[[ 2.82 -4.04  3.73 -2.39  1.49  3.08 -3.69  0.37  2.01  1.78 -1.19 -2.13
  -2.51  0.08]
 [ 3.02  1.63 -5.26 -1.15  1.82 -2.95  1.23  2.41 -1.52  1.74 -0.15 -0.47
  -1.01 -0.61]
 [ 2.46 -1.09  2.79  0.20  1.25 -1.76 -1.25  1.29 -2.09  2.99  1.74  0.17
  -1.38  1.18]]
:
[[ 2.82 -4.04  3.73 -2.39  1.49  3.08 -3.69  0.37  2.01  1.78 -1.19 -2.13
  -2.51  0.08]
 [ 2.46 -1.09  2.79  0.20  1.25 -1.76 -1.25  1.29 -2.09  2.99  1.74  0.17
  -1.38  1.18]
 [ 3.02  1.63 -5.26 -1.15  1.82 -2.95  1.23  2.41 -1.52  1.74 -0.15 -0.47
  -1.01 -0.61]]

[[ 2.64 -3.41  0.05  2.37  2.75 -1.01 -0.36 -1.82 -4.32  0.36  4.63]
 [-4.16  3.25 -0.05 -3.04 -4.05  1.63  0.84  2.17  3.62 -0.34 -4.61]
 [-3.02  3.12  0.20 -2.59 -3.26  1.67  0.91  1.80  3.78 -0.03 -3.97]
 [-3.05  2.77  0.15 -2.07 -2.67  0.47  0.15  1.52  3.15 -0.70 -3.72]
 [ 5.48 -4.29  0.24  3.55  4.35 -1.18 -0.40 -2.94 -4.29  1.21  5.78]]
:
[[ 5.48 -4.29  0.24  3.55  4.35 -1.18 -0.40 -2.94 -4.29  1.21  5.78]
 [ 2.64 -3.41  0.05  2.37  2.75 -1.01 -0.36 -1.82 -4.32  0.36  4.63]
 [-3.05  2.77  0.15 -2.07 -2.67  0.47  0.15  1.52  3.15 -0.70 -3.72]
 [-3.02  3.12  0.20 -2.59 -3.26  1.67  0.91  1.80  3.78 -0.03 -3.97]
 [-4.16  3.25 -0.05 -3.04 -4.05  1.63  0.84  2.17  3.62 -0.34 -4.61]]

[[ 0.31  0.75 -0.56 -0.91  1.90]
 [ 1.02 -1.57  2.05  0.24 -0.23]
 [ 3.43 -3.61  6.06  1.23  0.44]
 [ 0.03  1.05 -1.35 -1.95  2.41]]
:
[[ 3.43 -3.61  6.06  1.23  0.44]
 [ 1.02 -1.57  2.05  0.24 -0.23]
 [ 0.31  0.75 -0.56 -0.91  1.90]
 [ 0.03  1.05 -1.35 -1.95  2.41]]

[[ 4.68  1.22  1.74 -3.22 -0.01 -1.76]
 [-2.66  5.05  4.90 -2.42 -5.20 -3.30]
 [ 3.57  3.36 -2.45  0.83  0.25 -2.87]
 [ 1.05 -4.23  4.99  4.66  2.89 -4.59]
 [ 2.80 -3.51  0.65 -4.51 -3.48  1.39]]
:
[[ 1.05 -4.23  4.99  4.66  2.89 -4.59]
 [ 2.80 -3.51  0.65 -4.51 -3.48  1.39]
 [ 4.68  1.22  1.74 -3.22 -0.01 -1.76]
 [ 3.57  3.36 -2.45  0.83  0.25 -2.87]
 [-2.66  5.05  4.90 -2.42 -5.20 -3.30]]

[[-2.30  2.73 -2.91 -2.44 -0.50 -1.70  0.11 -4.74  0.04  1.06 -1.78  1.18
  -1.49  0.92]
 [-1.36 -0.25  0.85  3.07 -0.21  1.18  2.14 -0.64  3.51  1.49  3.33 -1.02
  -4.14 -0.46]]
:
[[-1.36 -0.25  0.85  3.07 -0.21  1.18  2.14 -0.64  3.51  1.49  3.33 -1.02
  -4.14 -0.46]
 [-2.30  2.73 -2.91 -2.44 -0.50 -1.70  0.11 -4.74  0.04  1.06 -1.78  1.18
  -1.49  0.92]]

[[-0.19 -0.91  5.84 -0.29 -1.81 -0.66 -0.31  0.50 -0.84 -2.16  0.84  0.98
   3.09]
 [ 0.38  0.31 -3.78  0.37  3.04  0.30 -0.95 -4.50  2.13  1.33 -1.33 -0.61
  -1.91]
 [-0.41  0.62 -3.62 -0.52  1.88  1.19 -1.63 -3.29  2.13  2.23 -1.03 -0.81
  -1.76]
 [ 0.52  0.19 -4.10  0.63  2.61 -0.16  0.60 -1.56  0.58  0.89 -0.84 -0.44
  -2.00]
 [ 0.25 -0.60  4.78  0.27 -4.91 -1.18  2.01  3.72 -0.82 -0.24  2.84  1.82
   2.95]]
:
[[-0.19 -0.91  5.84 -0.29 -1.81 -0.66 -0.31  0.50 -0.84 -2.16  0.84  0.98
   3.09]
 [ 0.25 -0.60  4.78  0.27 -4.91 -1.18  2.01  3.72 -0.82 -0.24  2.84  1.82
   2.95]
 [ 0.52  0.19 -4.10  0.63  2.61 -0.16  0.60 -1.56  0.58  0.89 -0.84 -0.44
  -2.00]
 [ 0.38  0.31 -3.78  0.37  3.04  0.30 -0.95 -4.50  2.13  1.33 -1.33 -0.61
  -1.91]
 [-0.41  0.62 -3.62 -0.52  1.88  1.19 -1.63 -3.29  2.13  2.23 -1.03 -0.81
  -1.76]]
